Each row, then the tier of its hidden value:
[ -88 -138  172 -345   67   48  280  229  -99  117  200 -165  109  -42
  163  -76   12   12  258   34 -122  126 -140  -65 -328 -161  215  -92
 -130 -227  -35  -34 -104   30 -131   41 -142   56   69   -6  113  -74] : <39>
[-113   -6  -84  -10  150  194  -96  -44  -10   45  112  232   69  -22
  104   18  268  -25 -136   20   19  142 -143   78  101   65   69 -114
  309   24  -53   47 -103  120   20  -96  112  -46  301    9   17  276] : <35>
[  67  -80  333 -192  -51 -158  161  136  -82  174  251    1   55  104
  -15  -75 -148 -158  239  -13  -81 -152 -115   46 -244 -110   61 -184
 -284 -199  -90 -135  -83    3 -181   79  161   77 -140   13  -62 -270] : <20>
[ -55   33  128  -84  135   64  -70  -28   52  -18 -211  -81  185 -369
   61   42 -232   92  220 -185   46 -155   16   12   11  -58 -118  274
  -30  193   88   47  128  163  -11   23 -523   88   75   83  299  147] : <17>
[  38  177 -157   93   26  214   55   16 -185  -15   -5  108  146   74
  -28   -6  186 -121 -171  162  105   52   -9   76   49 -108  -26   26
  246   79  116   29   45  -34   76   -5  140 -121   23 -107   31  141] : <36>
[ -75   35  -98  280  -87  192  -92  -79 -137  155  -13  219  118  194
 -136  -43  266  -26 -291   47  -11  -89 -188  123   69  114  -66  -64
  322   87  -49 -138 -131  129  183  -52  244  -11  180 -136  -19  115] : <35>
[   8    1  170  200 -109 -126 -232 -123   44   53 -222   54   99 -269
  -17   93 -222    9   66 -118   24 -288  -12  140   28   59 -250  190
  -34  171   34   -9   98  139   72  -13 -228   86  -22  -13  129  -33] : <17>
[-251   88  -87  -93  146  375 -118   97 -160   33   31  174   11  111
   90 -217  374  176 -105  -48  180  240 -181  -17  119   -1  256   17
  383  207 -113  155  -70  115  -12  -71   32 -121  201   -8   79  387] : <20>
[ -36   20 -124  165 -195   83  -90   45  -56  247  -29  112  -33  121
   16   11  197   12 -180   85   65  142 -112   48   62   40  -40  -26
  347   79  -97  -59 -111  -17   29 -100  236  -94   27 -159  -41  138] : <22>
[  83   50  143   79  -14 -183 -259 -148  200   49 -225   96   52 -509
   78  232 -234 -111  137 -181   75 -148  101  124   62   31 -305  189
  -62  130   21   87  228   16  -75  -34 -270    8  -28   71  131   65] : <39>
[  64 -100  175 -307  -39  -42  297  367 -116  163  153 -195   41   99
   96 -193 -169 -130  147  -91 -144    9  -62 -128 -264 -232   96  -22
 -115 -158  -54 -191  -94  116 -172   36  -27   56 -128   -9   35 -166] : <39>
[-195   24  142   -5   39 -133 -208 -165  182  -26 -205 -134  -44 -399
  145   61 -204  201  247 -152   48  -34    0 -105 -101   34  -84  199
 -119  211 -104  147   15  167  -38  -98 -494   74  149   62  167  -35] : <35>
[ -51 -114  216 -251   12 -248  225   57  -80   -8  260 -185   33  -49
  175   21  -92  -52  304  232  -82   63  -68 -101 -378  -91  117 -213
 -256 -146  -93   48 -181   -4 -104  -16  -29   37   65  -67  -39 -268] : <20>
[-137  147  -18  -17  156  279 -185 -127  -82  103  -19  233   85 -152
  -53   -8  418  -71 -109 -195  135   57  -97    7   51  118   20   21
  201  198 -164   35   56   34  -38  -22  -16  -69  283   -1  103  290] : <35>
[-157  127  -75   19  101  164   20 -114 -168    0   83  174  113  137
  -31  -86  234  155  -71  214  147   50 -162   46    8   46  141  -72
  181  130  -40  149  -85  -43   70    7  122 -119  164  -81   -1  214] : <20>
[  16  -78  205  -48 -113 -186  198   39  -97  -20  268 -144   27   50
  159   91 -107 -101  244  343 -124   12  -72  105 -362 -224  124 -202
 -317 -358  111   36 -107  -58  -50   11  110   75  -90  -86  -70 -476] : <22>
[  29 -124  280 -242   57 -163  207  233  -57   95  264   36   31  221
   -1 -288 -250 -134   76 -145 -173 -203 -141  -86 -185  -66   61 -178
 -167 -107 -157 -217 -206  255 -131   23  168   92  -28   93 -123 -181] : <23>
[   3  179  197  105  -20 -133  -80 -279  -37    2 -269 -113  213 -432
 -172  178 -137  -78  254  -77  123 -325   99  -29 -190   55 -314  206
 -270  295  -26   18  192  -53   36   78 -421   47   19  -73  215 -121] : <20>
[ 102  157 -101   49   29   91   44  -94  -65  109   86  216  133    1
  -46  138  165 -160  -88  188  116   49  -19  146   56  -34  -64  -81
  151  -26   60   33   59 -201  -35   26  252 -137   11  -74  -28  158] : <36>
[-177  114  -98   59    9  289  -58  -20 -166   82  -10  146   73   66
   14  -73  338  159 -104  104  143  150 -164   83   13    0  159   32
  254   82  -15  131   -7  -54   56  -10   60 -112  119  -92   73  231] : <36>
[ 159   41 -239   -2  -85  -59  173  211  225  108  -94 -204 -103  133
  233  -39 -577  155  -80   92  -94   96   65  -53  162 -354  -65  278
  199  -96  247  -83  -75  150  -86 -101 -116    5 -233   35   30    4] : <18>
[-171 -267  367 -315    6 -220   72  241  -56  -27  225 -118   -7 -106
  295 -100 -115   52  410   80  -61  118 -146  -39 -318  -59  201 -223
 -170 -111 -143  129 -189  141 -113  -68  -93   58   46   26   -1 -152] : <22>
[  22   98 -182   29  -70  282   76  138 -269  162   -3   25   90  113
  -12  -88  346 -138 -311    1   -1  105  -70  -30  -33  -72   31   99
  315   57   -7 -137  -12   32   40   -5  113  -76   88 -185   68  140] : <18>
[-204  126  151  211  -16  -84 -191 -354  120   -7 -194  -12   59 -308
  -75  141  -61  149  225  -14   91 -162  -40   25 -164   94 -146   76
 -204  159  -72  124   44    9   69  -32 -303   55  141    0  109 -150] : <23>
[  95  -92  222 -460  182   65  388  489 -193 -127  248 -243  144   79
  220 -253 -283 -216  247  -43 -156    2    5  -86 -231 -433  198  -10
 -170 -213  172  -92  -39  257 -164   54 -148   99 -135  104  106 -183] : <36>
[-140   94  107  392  -41  291 -202 -119 -159  -76   52  293  147  185
 -131   -2  290 -112  -65  122   54 -130 -181  362   17  -59   39 -191
   83  -96  139   38    0  120  204  -34  303   37   51  -28  -26 -168] : <35>
[ -10    3  344 -211   25  -34  206  226 -223  -18  173  -24  130  115
  -42 -231  -99 -133  265  -10   -1 -151  -89   19 -294 -190  128 -130
 -288 -102  -29  -15    9   41 -101  107   71   16 -182   31  -10 -242] : <39>
[  -2  160  -75  132   -9  239 -125 -131  -61  201    2  199   67  -13
  -91  100  323 -132 -154  -48   86   24  -77  118   70   13  -41    8
  177   30  -34  -62   54  -64  -33   -4  150  -47  108  -73   48  117] : <21>
[ -37  105  240  249  -60  -54 -296 -224  -38  -22 -186  129   86 -197
 -106    2 -132    0   14 -183   40 -411  -47  180   -6   46 -166  206
 -182  156   31   22  160  163   76   42 -188  112  -23   22  106 -160] : <21>
[-147 -143  285 -334  106 -150  197  172    7  -11  274 -141  -22   57
  191 -167 -192   66  357   46  -98   65 -142 -121 -306 -138  231 -212
 -245 -161 -129   39 -223  157 -161  -36  -60   77   47   87  -36 -218] : <35>
[-141  110  -67  176  -19  376   24  -82 -168  114   60  152  193  126
  -90   87  399   33   -2  243  102  112 -182  230  -45  -66  119 -126
  182 -105  109   45  -19 -138  107   23  175  -53  102 -120   81   72] : <22>
[  -3  121 -194  171 -107  -40  -57 -194   23  142   21  165  -39  -14
   61  166  176   37 -180  276   91  158  -57   92   18   45  -35  -38
  192  -17  -24  122  -21 -205    9  -63  228 -160   71 -148  -90  103] : <39>
[-157  195 -140 -102  126  126 -177  -42 -148 -115   78  163 -137  -30
  229 -104  347   91 -155  117  251  316  -36  -64   82  -17  231   44
  257  228 -110  351   14  -35  -85 -100   89 -223  153  -55  -44  269] : <17>
[ -24  110    9  284 -320  291 -131  153  243  510 -350  -56    3  -25
 -205  150    4  -62  232 -264  148  144  -11   87   77 -160 -269   65
  245   39  -54 -254   76  -93 -101  -98    1  -12 -276  -23  166   17] : <39>
[ -36   54 -164   58  -46  150  -48   70 -104   86   26  108    5   62
  107    4  245  -41 -180  130   86  219  -66   29   75  -27   28  -25
  368   84  -22   42  -73   10   24 -103  178 -124   97 -123  -12  204] : <22>
[ 152  104 -335  -51  103 -129  226    7  454   63  -55 -198  -98   69
  236   94 -729  221   17  174  -69  127  112 -123  248 -321 -124  209
  180  -67  245  -34 -144  119 -133 -140 -186   -4  -97  128   10   97] : <35>
[ -18   55   -1  -91   73  208  -40  295 -243  -55   28  140   43  176
   78 -319   81  -74 -188 -115   87   18  -69   -3  135 -116  102   78
  312  199   -3   14  -11  252   -1  -40  115  -83  -27    5   15  227] : <22>
[ 123   84   22   34   43  242 -101 -178  240  518 -124  181  190 -305
 -206  294   73 -184   18 -417  -39 -155  -55  146  127   68 -278  139
   64  -64  -42 -338  155  -77 -181   79 -144  110  121   80  244  227] : <35>
[-130   78  -55  261  -84  150 -131  -61 -249  -74   23  151   51  169
    5  -73  290    1 -211  212   72    3 -136  132   -6    6   66  -58
  226   98   27   90  -82  105  196  -72  214  -57  112 -161  -45  -20] : <20>
[ -97   48  104  -90   22 -161 -243 -134  173   26 -230  -79  -80 -551
  232  121 -159  151  177 -193   86   34   59  -68  -62   20  -84  312
 -103  183  -84  220  172   28 -135  -55 -509   -1   78   50  192   83] : <39>
[ 101   55  169 -113  111 -160  -62   17   40  -42 -221 -106  139 -378
   -3  -19 -364 -173  129 -323   16 -290  139 -149    0  -11 -318  260
  -70  349  -49  -91  117  265  -55  -10 -436   73   25   70  191   62] : <21>
[  63   90 -227  205 -158  -71  146   -1  123  -88  -55 -310 -110  134
  278   79 -486  225  -47  388 -127   68   52   55  -20 -428   34  262
  -19 -241  413   63  -72   98   59  -93 -162   72 -193  -67   24 -356] : <22>
[  46   20  -39  256 -363  205 -129  454  220  376 -348 -145 -132  213
  -40 -104 -314  -46   85 -305   79  136   33   -6  245 -301 -251  159
  433  137   11 -313  -55  240  -75 -209   50   16 -416   16   80    0] : <22>
[  65  138 -178    9  -85  -57  227  205  126   -7 -121 -324 -123  287
  153 -193 -659  284   29  155  -14   20   63 -145   81 -425   17  309
   65   26  237  -22 -109  178  -55  -72 -180    8 -323   19   20 -146] : <17>
[  49  -30  245 -366   81 -126  234  369 -157 -104  226 -117    0  115
  179 -273 -254 -135  231   17   -6   22   -1 -110 -197 -282  166  -84
 -164  -56  -14   41  -60  137 -189   10   43  -23 -197   66  -55 -163] : <36>
[-228  201  169  410 -122  215 -339 -304   86   83 -118  184  -52   60
 -122   20   33  264   95  -45  102 -186 -192  337    9 -101  103  108
 -201 -125  114  127  118    6   37   21  -12  103 -105   72   59 -294] : <35>
[-145  189  -99  149  -20  192  -61 -204 -219   41   40  186   93   43
  -56   49  435   74 -113  271  186  104 -132  116  -62   59  107  -56
  149   81  -24  180   11 -201   87   17  176 -151  141 -175    0  118] : <22>
[ -42   62  233  -85   27  -75 -116   23 -145  -70 -188  -55   78 -301
   35 -162 -146    6   54 -277   25 -271   12  -60 -142  -20  -65  317
 -180  240  -50   60  181  194  -18   65 -405   52  -12   17  182  -39] : <39>
[  70   70  119 -107   25 -151  -23   26   73  -14 -219 -169   72 -398
   99   49 -346  -43  196 -170   39 -124  133  -93  -73 -107 -207  293
 -120  188   34   33  162   91  -90    0 -448   28  -72   41  195   -1] : <18>

Next part:
[  42 -167   46 -264 -379 -154  141   81   93  527 -239  -99  283  -98
  -36  566   23  154  235  184  -98   43 -220 -123  270    8  -21  163
 -184  -92 -224  -47  -37 -279 -378  214  -62 -265  -96 -121  220  273] : J446
[  47  -32   56 -216  160  159  -80  169 -111 -182  284 -145 -211  198
 -175  155 -253   23 -219 -104 -207 -546  489 -101 -156  130  127   -7
  154    0  302   45  -21  -36 -346  -68 -201  122  151   97   89 -341] : j888
[ -22  -53  119 -149 -291 -201   37  172   -5  402 -322 -254  175  237
  -21  385   36   68  386   67   15  178  -50 -134  162 -124  144  149
   96    1 -240 -189  -15 -100 -376  247   49 -503  -52 -136   71   69] : j729
[-120 -263 -164 -466  -81 -120 -216  187  409  -55  247  -10 -344   97
 -176  150  -48   10 -120  161   37 -520  253 -332 -211   30   47 -143
  217   16   84  -97  101   -1  -62   -4 -188 -264  337  -71   32   30] : J956
[ -30  228  -34 -154 -284 -408 -116 -203  -11   16 -340   18 -168 -125
  197  273 -155   65   53  -44 -115  -66   63 -314   32 -171  152  -68
  -59   24   86 -157    7 -220   40   52 -109   84  200  -17  280  -14] : J93
[-282 -116  180  216  -15 -172  128   44  322  337 -360 -311  -18  113
   19  252   44 -105  389  279   26   21 -140  -67   36 -124   52  160
  264 -130 -436 -245  145   49 -118  226  210 -485  -21 -256   79   32] : j729
[-181  226 -128  223 -107 -322   37 -312  121  134  -89  161 -221 -380
  343 -315  -81 -310 -153   66 -100 -110 -215 -177   57 -206   53 -147
 -226  248  -71 -152   93 -139  208  -20   87  178  227 -133   82 -122] : J907
[  19 -199   -3 -226  -81  341 -188  127   24 -175  221   19   -9    7
 -209  155  -92   43 -359   12  -24 -331  219 -154  -68  237  -40   11
  109  -12  345  175 -117 -214 -292  -41 -187   87  169  131   89  -63] : j226
[ -86 -104  -33 -239 -259  249 -235   12   21 -374  503  -99  -62  -56
 -115 -233    6   45 -270   -9  -77 -254  135  181  -62  155  -62  -25
  126  145  239  210 -198  106  -98 -177 -255   77  172  103   33 -142] : J93
[-179  -47   99  145  139   71 -129   15  178 -772   71  -88 -166   56
  -12  -90  -16   11 -207   -6 -152   16  225  461 -176   26  -10  -13
  347 -150   50   27  -33  514  349  -34 -164 -105  280  142  102  -52] : J93
[-158  -70  188  578 -154  205   66 -161  -12  -26 -249 -387  175   20
   63 -363  127 -296   62  160  -70  256 -293  500   79  111   35  224
  247    6 -403  149    0  219  169  203  302 -374  -47 -218  -49   83] : J907
[-194   13  -54  487  114  207 -132  -62   50 -148 -217  345  -45  -53
  266 -557   69 -381 -392  -25  210  261 -278 -194  -27  -96   26  -60
  -19  323  146  -16  -20 -134  210  177  271  -79  339  -14 -192  -48] : j888
[-339   52  242  447  342   94  167 -219  177 -177  -17 -289 -227 -180
  -59   21  -83  -47   11  212 -241 -243  101  239  -30   83  -17  115
  295 -293 -243   -3  101  254   39  -38   72  115  -83  -89  233 -157] : J907
[ 303   31    3 -233 -457 -217 -101  130 -273   28 -408 -158  207  311
   90  261  -94   17  102 -180 -180  203   41   75  101  -60  243   78
  -60  111   13    9  -74  -97  -78  290  -90 -389  171  -13   61  125] : J93
[ 161  149  -86 -379 -475 -294 -171   34 -243 -102 -217  -21  146   69
  -53  217   87  176   31 -173  -23  468  134  -11  239 -114  212  -98
   29    3   35  -59 -135   30 -118  105 -203 -356   67   89  118  233] : J907
[-170 -267   22 -392   18   50 -239  294  263 -228  263  145 -225  191
  -23  166 -107  230  -41  117   14 -387  205 -304 -166  -34  -37   -9
  108  177  304 -107 -117  -51 -195   53 -244   -8  332  112   66 -156] : J446
[ -55  122 -144 -444 -569 -483   24 -118   84  435   20  -99   49 -280
  100  322   15    6  160   -4   18  -36  -57 -233  163 -203   53  -96
 -169   48  -86 -210  -14 -192 -256 -106 -163 -135   47 -113  221   30] : j729
[ -77  218  -88  -89 -368 -385 -113 -242  -59  -20 -187  115  -52 -283
  276   44  -46  -34  -72  -67   24  134    1 -169   65 -188   98 -125
 -102  127  101 -179  -59 -134  100  -30  -69   92  213   19  222   -1] : j226
[-193   80  -56  531   96  199  -54 -243  104    6 -215  178 -159 -169
  225 -549  -11 -421 -340   53   20  -31 -364 -218   -3  -22   19  -23
  -77  243   27  110   67 -236  218  140  276   59  243 -151 -118  -67] : J93
[-125  157   30  613  247  327  -32 -165 -206 -180 -234  284  -14  -70
  279 -567  -15 -338 -430 -159   68  257 -236  -98   30  -43   69    9
 -103  264  215  115  -60 -157  132  166  274  130  216   12 -134 -145] : j226
[-174  234   52  278  109   62  -80 -307 -155 -277 -406  217  -67 -196
  290   29  -49   17 -276 -249  128  233  -49 -217  -67  -80   67   21
  -20  -85  314   30  -79 -143  191   72   79  220  223   68  218    8] : J956
[ -86  -45   47 -252 -494 -265  -23  109   11  430 -141 -258  176  143
   40  199  110   51  416   80  100  209 -124 -117  181 -175  114   96
   63  144 -239 -199  -77  -73 -352  158   24 -502  -34 -166   35   49] : j729
[-280  -55  212  390   66  219  167  -96   84  105 -145 -242  146  -99
 -146  -63  217   23  157  239  -43  340 -263  254  270   73  -37  197
  208 -203 -428   86  -26  192 -144  160  178 -318 -264 -152   58  181] : J93
[-305   76   -4  466  251  158   14 -136  198   79 -220  352 -108 -243
  230 -241    8 -282 -311   50  151   49 -310 -394   11 -116  -61  -24
 -105  141  104  -83   42 -279   27   83  230  133  217  -33  -23 -109] : j420
[ -63  -86  -26 -259  137 -103 -160  233  162 -476  275   -4 -291  168
 -127   88 -126   34 -199   -7 -131 -298  494   55 -188  -24   92 -153
  272  -16  176 -150   23  298   -5  -73 -270 -110  317  153   63 -184] : j888
[-650  -46  275  333  -93 -181 -108 -175  435 -166 -156 -206 -184  -98
  316  -33   63   27  382  309  213   33 -134   25 -181 -227 -101  148
  416   33 -203 -345  -51  233  199   -3  151  -90  167 -106  206 -206] : j729
[  62  -77  -25 -302 -436 -311  -11   94   37  363 -304 -169  178   28
 -137  467   87   73  214  125   28  223   30 -147  226  -41  140   10
   95 -118 -251 -167   21 -119 -281  184  -37 -509  -41 -103  147  304] : j888
[ -35  328  -21  217  -98  -95  -14 -292 -313  -77 -181  106  -13 -230
  311 -183  -99 -174 -259 -256  -19  149   -5  -65   41 -116  138  -55
 -153  146  213  -20  -73 -141   59  -25   56  238  161   34  132 -165] : j888
[ -84 -163  185 -110   -7   19  172  144   29  345 -358 -141  252   77
 -199  643  129  322  301  132   26  310  -72 -105  264   27   39  224
   95 -346 -262  -52  -33  -49 -426  299   23 -441 -227  -88  212  348] : J956
[-264 -222   91   91    8  399 -246  155  177  -24  -56  353   47   15
  109  -24   16   30 -224  110  293  -23 -194 -505  -55   15 -145  104
   17  269  377  -25 -204 -425 -264  132   68  104  268  126  -17 -115] : j420
[-109 -302   -8 -259 -196  163 -338  281  256 -289  213  171  -90  190
   42  -79  -56   67 -149  133   31 -265   12 -175 -144   13  -83   11
   73  344  303   -5 -173 -109  -71   84 -183  -58  411  124  -48 -122] : J93
[-209  330  -85  322 -216 -257 -169 -300 -120  -93 -115   93 -222 -109
  534 -662  -69 -399 -133 -169   95   61 -154 -131 -114 -300  170 -122
  -73  518  124 -172  -27  -52  303  -14  189   98  381  -97  -76 -345] : j420
[ 174   24  100 -262 -310 -230  -52  172 -232  221 -400 -177  138  314
  -27  441  -87  182  291  -37 -137  159  120 -163  185  -77  247  110
   26   35  -60 -113  -67 -177 -346  303  -62 -354   -2  -30  130   85] : J907
[-276   69  178  116  -27  163 -115 -106  -36 -536  281 -220  -83  -35
  137 -144  -68   12 -119 -139  -21 -131  209  354 -220    2  -45   82
  265   17  232   28 -179  311   50 -216 -127  181  186  128  155 -380] : j729
[-322  -61  250  486  201  184  170 -126   41 -126 -105 -286   37  -21
   71 -156  101  -57  104  105  -28  176 -125  422   -3   39   -3  223
  258 -161 -301   47   -3  372  103  135  210 -226  -70 -153   75   11] : J956
[-292    1  150   44  140   28  -79 -103  230 -467  156 -158 -286 -113
  -65  120 -103  140  -66  129 -184 -314  260  150 -141   53  -48   18
  312 -204   45  -19  -21  261   77 -135 -186  169  125   81  268 -170] : J93
[-256   25  189  175  185  139   37 -222   17 -406  133 -335 -196 -117
   -7   75 -109   51 -108  -32 -142 -314  279  329 -224  143    5  114
  320 -297   43  104   -7  320  108 -136  -64  160   62  -15  281 -176] : J956
[ 161   50 -118 -365 -579 -280 -111  -49  -63   76 -254 -131  165  -52
  -88  317   79   78   29  -52  -64  267   -1    0  211  -17  137  -51
    4 -100  -93   21  -46  -69  -67   97 -168 -380   55  -33  165  335] : J93
[-209  -82   26  353  229  344  -66  -51  134   69 -186  224 -136  -19
  104 -255  -35 -199 -264   90   86 -127 -267 -424  -25   30  -16   60
  -37  168  149  102   13 -349  -44  213  219   50  203  -97  -79  -57] : J446
[   6  345  -31  295  -29 -174  -16 -205 -251 -108 -265   64 -100  -32
  402 -271 -174 -332 -225 -309  -87   44  -10  -35  -76 -201  202  -58
 -144  248  178  -82   19  -78  177   40  104  117  305  -13   22 -284] : j420
[-333   29   23  430  173  210 -126 -157  192  -40 -243  353 -159 -190
  188 -314   33 -159 -253  141  164   89 -309 -452   36  -75  -52  -13
  -11  190  132  -24  -27 -306   66  145  214  137  213  -22  -20  -42] : J907
[-288  109   76  510   42  259  -70 -326 -111  -43 -226  203  -40 -207
  465 -438  -42 -215 -253 -103  183   51 -356 -222  -99  -57  -20  120
 -136  291  264   98 -123 -292  164  112  283  300  250  -77   28 -177] : J956
[  -4  314  -72  -68  -69 -298   95 -197  -89  149 -183    4  -94 -211
  132  254 -138  -99 -111 -210 -113  -66   87 -231   65 -168  140 -101
 -153  -91   90 -120   74 -168 -116  -69  -81   95  101  -24  220 -114] : j729
[-192  206   12  434   13  -44 -161 -256  -85 -241 -341  173 -211   -9
  490 -487 -107 -272 -180 -140   56   82 -190 -172 -143 -199  132  -14
  -45  349  202  -42  -28 -111  377  165  214  117  399  -66  -26 -200] : J446
[  90  -15 -177 -311 -659 -508  -14  -84  104  362 -138  -41  114 -257
  177  219  -31 -154   37  105  -68  -35 -111  -64  128 -110   66  -90
 -202  145 -157 -181   34 -201   -6   38  -89 -202  185 -124  174  169] : j226
